The symbols move the states like this.
filu: ko>voka, li>deso, ze>toge
nafe: ko>pazo, li>meso, ze>gado
niva: ko>gute, li>gegi, ze>boka
sibu: ko>taro, li>fani, ze>rilo
gute: ko>mumi, li>tide, ze>gelo
sedo: ko>reta, li>gado, ze>gute
zura: ko>gozi, li>mumi, ze>sepe
mika: ko>didi, li>teto, ze>sibu
gegi: ko>rilo, li>nomi, ze>veke
bufa: ko>radi, li>veke, ze>roso
meso: ko>sepe, li>bisa, ze>pazo
sare: ko>rilo, li>sibu, ze>fevu
zuro: ko>sare, li>taro, ze>bisa
manu: ko>didi, li>befa, ze>neti
bofi: ko>feve, li>fopa, ze>deso
rilo: ko>guta, li>taro, ze>bogu
migu: ko>boka, li>gozi, ze>demo
rebo: ko>sibu, li>mika, ze>sare
guta: ko>nomi, li>pazo, ze>gegi
bizu: ko>reta, li>tafu, ze>didi
roso: ko>bofi, li>mumi, ze>zino
toge: ko>mobu, li>vemu, ze>vafi
sori: ko>bufa, li>niva, ze>zura
demo: ko>gado, li>boka, ze>sedo
tori: ko>manu, li>veti, ze>deso
rozo: ko>meso, li>bogu, ze>niva
dofa: ko>veti, li>didi, ze>tori
didi: ko>fogo, li>manu, ze>veti
tafu: ko>bufe, li>voka, ze>reta
vafi: ko>meru, li>mobu, ze>vemu
sipe: ko>meso, li>sori, ze>nafe
bisa: ko>fevu, li>sare, ze>sepe
nako: ko>guta, li>taro, ze>rozo
mumi: ko>bufa, li>demo, ze>tide
radi: ko>niva, li>rozo, ze>sori
neti: ko>tori, li>dofa, ze>bege
nomi: ko>nafe, li>sipe, ze>nako
meru: ko>toge, li>bege, ze>vemu
sepe: ko>bogu, li>fevu, ze>sipe
fopa: ko>gute, li>sedo, ze>feve
befa: ko>befa, li>bizu, ze>roso
vemu: ko>teto, li>bizu, ze>mika
fevu: ko>bege, li>meru, ze>bogu
veti: ko>befa, li>fogo, ze>manu
voka: ko>zino, li>roso, ze>bufe
fani: ko>vemu, li>vafi, ze>teto
veke: ko>rozo, li>nako, ze>gado
gado: ko>migu, li>zura, ze>tide
feve: ko>gelo, li>gute, ze>roso
teto: ko>vafi, li>toge, ze>fani
pazo: ko>sipe, li>sepe, ze>nomi
bogu: ko>niva, li>nomi, ze>meso
leni: ko>neti, li>manu, ze>mobu
tide: ko>bufe, li>migu, ze>mumi
gelo: ko>gute, li>roso, ze>bofi
fogo: ko>bizu, li>vope, ze>befa
mobu: ko>bege, li>neti, ze>meru
boka: ko>gegi, li>sori, ze>gado
taro: ko>bogu, li>vemu, ze>rebo
gozi: ko>gelo, li>radi, ze>boka
vope: ko>tafu, li>mumi, ze>bizu
deso: ko>roso, li>feve, ze>voka
bufe: ko>leni, li>zino, ze>vope
zino: ko>deso, li>bofi, ze>filu
bege: ko>leni, li>tori, ze>toge
reta: ko>dofa, li>bufe, ze>tori

The rows follow the links: the fewer symbols apart two states are, the more alike their rows tend to be.

Each row is also shifted at random along 5 hidden directions that mean nothing.

Some states, each with a row of numbers:
rozo
[31,-21,0,6,-4,-1,9,13,-20,12,14,11,-6,-12,2,2,-2,-2,-8,-6,6,-2,-3,-2,-11,-3,-4,-17,-9,2,21,-6,14,7,2,-2,-3,-5,-17,-7,2,30,7,2,-1,-21,3,5,-13,-14]
sipe
[13,-3,0,-9,-15,10,-14,-2,-14,14,16,10,-19,8,2,-2,-8,5,-1,-7,1,2,20,11,-23,-3,-4,-33,-1,25,-2,0,2,6,8,4,7,8,-10,-2,-8,20,-6,11,14,-24,-1,-24,-12,-9]
gegi
[0,-9,-5,10,5,0,25,-13,12,-2,11,-15,-2,-12,-9,14,-5,-3,-7,7,5,-7,-11,-2,-1,-8,-3,-11,-16,-20,15,4,11,-8,-9,17,-2,-14,20,-11,7,-1,4,-12,-15,5,3,11,11,-19]
rilo
[-27,-1,3,17,16,4,11,-2,-1,1,5,-11,5,-22,-3,5,-7,2,-17,11,-3,-2,1,5,13,1,-8,3,-7,-7,0,-4,-11,-7,-6,30,-14,1,2,-10,-17,13,6,-15,-10,5,13,9,15,-3]
zura
[10,-9,-12,18,-14,5,-15,-1,13,1,10,-13,0,-2,-5,6,-13,-2,-7,-1,-6,-15,-15,-2,-1,0,-1,5,-11,-13,-3,2,19,7,3,-3,-19,-14,22,-3,12,14,-1,5,29,28,11,14,16,0]
bizu
[-13,9,-5,-9,9,-9,-16,10,-2,13,-20,-6,-1,-2,29,-6,-10,3,8,-4,-10,-2,10,17,3,4,3,5,12,13,1,-3,-9,6,-1,-7,0,13,-21,5,4,9,15,-1,2,-10,1,2,2,17]
filu
[-51,6,-7,5,-8,0,20,-10,4,0,4,11,-6,3,-23,-3,19,-1,16,-11,20,-9,-2,-9,-10,13,-17,2,-6,-14,-17,8,11,-24,3,-9,10,-13,27,-4,-3,-33,-15,9,-12,1,-11,-6,-19,8]
zuro
[-34,7,5,25,9,5,-4,6,5,-6,-3,-17,2,-18,-2,-2,-10,-1,-20,9,-2,-9,6,-3,14,10,-9,13,-2,-13,-12,-1,-14,2,-1,26,-15,4,11,-6,-27,16,4,-7,2,19,17,12,18,13]
migu
[-39,-16,-2,5,0,4,-12,12,0,12,13,2,15,-2,-1,6,2,-4,1,0,-4,1,-17,8,19,-4,4,7,-10,4,8,-4,13,-4,-4,-8,-33,-5,4,6,3,16,-13,-3,20,9,10,8,18,-8]
sedo
[-55,6,-1,-15,-18,5,2,-9,6,5,-11,24,-13,25,-6,13,10,10,13,12,7,3,-1,11,-13,-2,3,-18,33,13,8,-11,8,-9,-11,-20,23,10,-3,14,-2,-11,-9,12,-6,3,-1,-25,-1,-17]
nafe
[40,-2,-2,-31,-21,-6,17,-7,5,-6,6,4,-2,25,-13,3,7,-4,16,-6,15,4,19,-4,-9,-8,19,-30,-10,0,16,4,1,-2,-11,5,29,15,3,5,-1,-18,-24,0,-23,-28,-28,-37,-19,-16]
rebo
[7,9,12,-10,18,0,-1,9,-2,-9,-10,-6,23,-12,1,-8,0,-1,-4,12,-12,3,13,-6,25,-1,0,13,4,4,3,-12,-29,0,-18,19,-14,24,-8,2,-17,3,-1,-16,-11,-1,0,-4,3,2]
feve
[13,2,-4,11,-8,4,-9,-5,-15,10,8,23,-24,-3,-5,7,-1,15,-9,3,0,1,-17,15,-6,10,-10,0,14,12,-17,3,8,-14,23,-12,5,-6,-16,-6,2,8,3,9,18,16,11,11,2,4]
didi
[7,9,4,-18,13,-5,-17,8,6,-5,-4,-17,10,-8,25,-4,-17,-3,3,-4,-21,2,5,12,14,-4,9,14,4,8,0,3,-21,7,8,4,-12,9,-20,3,12,1,16,-9,7,1,-10,14,9,9]
veke
[-27,2,5,-6,8,16,11,2,-14,2,-9,-8,8,-11,0,5,-13,9,0,4,-7,-3,11,1,2,-1,0,-9,7,9,23,-5,7,14,-23,-2,-15,6,5,1,9,6,15,-4,-12,-2,8,-1,0,-22]
sare
[47,-18,1,27,7,0,-22,-1,3,10,15,13,-10,-19,7,-8,3,-3,-21,9,-3,0,-9,4,-3,1,-21,-1,-5,0,-9,-14,-15,-9,26,14,-1,2,-20,-6,-26,42,-1,-7,19,4,17,14,2,2]
radi
[12,-17,-2,15,-6,9,-15,10,-13,9,10,4,-3,-15,8,-1,-11,1,-8,-4,-4,-14,-11,-1,-12,-1,-13,-2,-1,5,6,-7,17,13,5,-15,-18,-10,-2,-7,9,30,12,9,26,6,14,16,-1,-7]
toge
[55,-18,-2,8,7,-14,16,-4,3,-11,6,1,9,6,-4,-6,26,-19,-4,-5,11,17,-24,-24,0,-8,6,15,-30,-21,-8,11,11,0,3,6,6,-28,7,-10,5,-12,-14,-8,0,-11,-6,8,-4,14]
neti
[-22,24,8,1,10,-2,18,-21,34,-37,-18,-39,9,8,-9,4,-16,-7,-2,4,-2,6,9,-17,3,-3,16,15,0,-32,-7,23,-4,17,-1,13,10,-14,40,6,17,-50,14,-9,-17,29,-15,16,15,-3]
teto
[-9,-7,-6,2,5,8,-19,-5,-12,8,0,19,-6,2,14,-12,19,-4,-2,9,-7,7,-9,-8,-18,-13,-19,-2,7,24,-16,-10,-6,0,-3,-1,5,-10,-12,-16,-7,17,-3,6,23,-9,13,-15,-14,12]
guta
[5,8,-4,3,4,11,9,-25,8,4,3,-7,-16,-3,-3,9,-12,8,-7,9,-2,-2,8,8,-16,-5,-8,-26,3,-1,4,2,-2,-3,-1,15,16,-2,9,-6,0,1,10,-7,-10,2,6,-7,1,-18]

Start, symbols taken left to right, then the state you end at.
Answers are names.
[-27,8,-10,8,-22,-5,18,-13,13,-10,-7,6,-19,18,-16,20,2,11,-1,14,11,-9,-18,0,-8,3,5,2,20,-21,-7,5,19,-10,-8,-10,25,-13,19,-5,8,-26,-5,13,-10,32,1,1,12,0]
ze ze ze ko li: mumi
[-21,18,-6,11,-3,13,-11,-7,-15,9,2,14,-21,-4,-6,3,-8,19,-4,2,-5,-4,-3,15,-5,17,-13,2,21,19,-22,4,3,-11,16,-10,-2,-2,-5,-5,-1,-1,7,11,14,21,15,7,2,5]
li li li ze ko ko: leni
[26,4,1,14,1,2,12,-4,5,-9,-1,-25,-7,-9,-6,4,-15,1,-17,6,1,-8,13,-7,-3,1,0,-8,-9,-16,2,4,0,14,-6,25,2,-1,17,-9,-7,8,8,-5,-11,6,6,2,7,-3]
li li ze li ze ze: nomi
[17,16,-6,6,9,-7,9,-17,16,3,-24,-17,0,6,-6,-2,-1,3,16,-9,9,-3,8,5,2,14,5,4,0,-16,3,9,9,-6,3,-10,11,1,16,18,9,-23,2,-6,-21,9,-5,4,3,9]
li ko li ze: roso
[-40,4,8,11,15,4,7,8,-10,-11,-11,-9,10,2,0,-6,9,-9,-10,0,1,16,-1,-19,6,-2,7,12,-5,0,-14,10,3,20,-11,9,-9,-15,11,-7,-8,-6,1,-1,2,-6,7,-3,4,15]
ko ko li ze ko ze: mobu
[15,13,-1,-2,-1,-3,13,-8,-4,-4,3,3,4,-3,-20,-3,4,6,10,-11,9,-2,-1,1,10,14,-2,11,-5,-8,-11,11,3,-18,7,-6,0,2,8,3,6,-25,-7,0,-11,7,-11,9,-6,7]
ko ko ze li ze ze: zino
[-24,17,5,-7,15,13,16,-6,-10,-3,-11,-18,6,-12,-1,7,-17,11,-4,8,-9,-1,22,3,7,1,3,-11,6,8,13,0,-8,13,-22,18,-8,12,8,-1,0,-1,18,-10,-24,-4,5,-6,3,-16]
li ko li ko li: meso
[-90,-27,-8,12,-21,4,6,8,8,10,23,18,-6,2,-8,11,14,-8,6,-1,12,-15,-25,-4,-15,-8,-12,-7,-5,-9,9,-7,25,-14,-6,-11,-7,-18,17,-7,0,7,-16,12,13,1,5,-1,1,-15]
li ze li ko ze: roso
[-26,-3,-8,-16,-21,-17,5,2,14,-4,4,6,-13,8,13,1,1,-5,16,-6,7,-17,-3,3,-20,-2,-4,-2,6,-11,-3,1,-4,-11,6,-9,26,-3,-5,-7,8,-18,-1,14,-6,-5,-24,0,-15,9]
ko ze ko ko: feve
[11,10,10,-13,8,-4,-4,-10,16,-15,-3,-11,-2,3,6,-2,-10,-2,6,-5,-5,10,9,1,-2,1,7,6,1,-5,0,10,-12,6,21,-2,6,1,-5,12,13,-24,10,-4,-4,6,-16,13,0,-9]
li ze li ko ze li: mumi
[19,-11,-15,30,11,-19,4,-14,29,10,1,-21,-16,-5,9,9,-4,-3,-8,-4,7,-1,-29,19,6,6,2,14,-21,-31,-7,18,13,-17,27,3,3,-26,6,-1,14,-3,8,-14,6,16,11,40,29,16]
ko ze ze ko li: mumi
[-15,23,0,-2,10,16,5,-16,-3,-5,-6,-31,-1,-7,-3,8,-28,13,-7,8,-12,0,25,13,5,1,6,-14,1,10,-1,11,-5,14,-13,24,-6,5,17,-4,3,-4,14,-10,-10,4,5,-11,15,-9]
li li ze ze ze: sipe
[12,-20,-4,17,9,-4,-8,1,2,12,18,15,-4,-18,8,-3,17,-8,-15,9,-1,-3,-18,1,-1,-7,-21,5,-10,-3,-6,-15,-12,-20,12,14,-4,-6,-15,-15,-21,29,-7,-7,15,-4,14,10,2,4]
li ko ko li ko ze ze: vemu
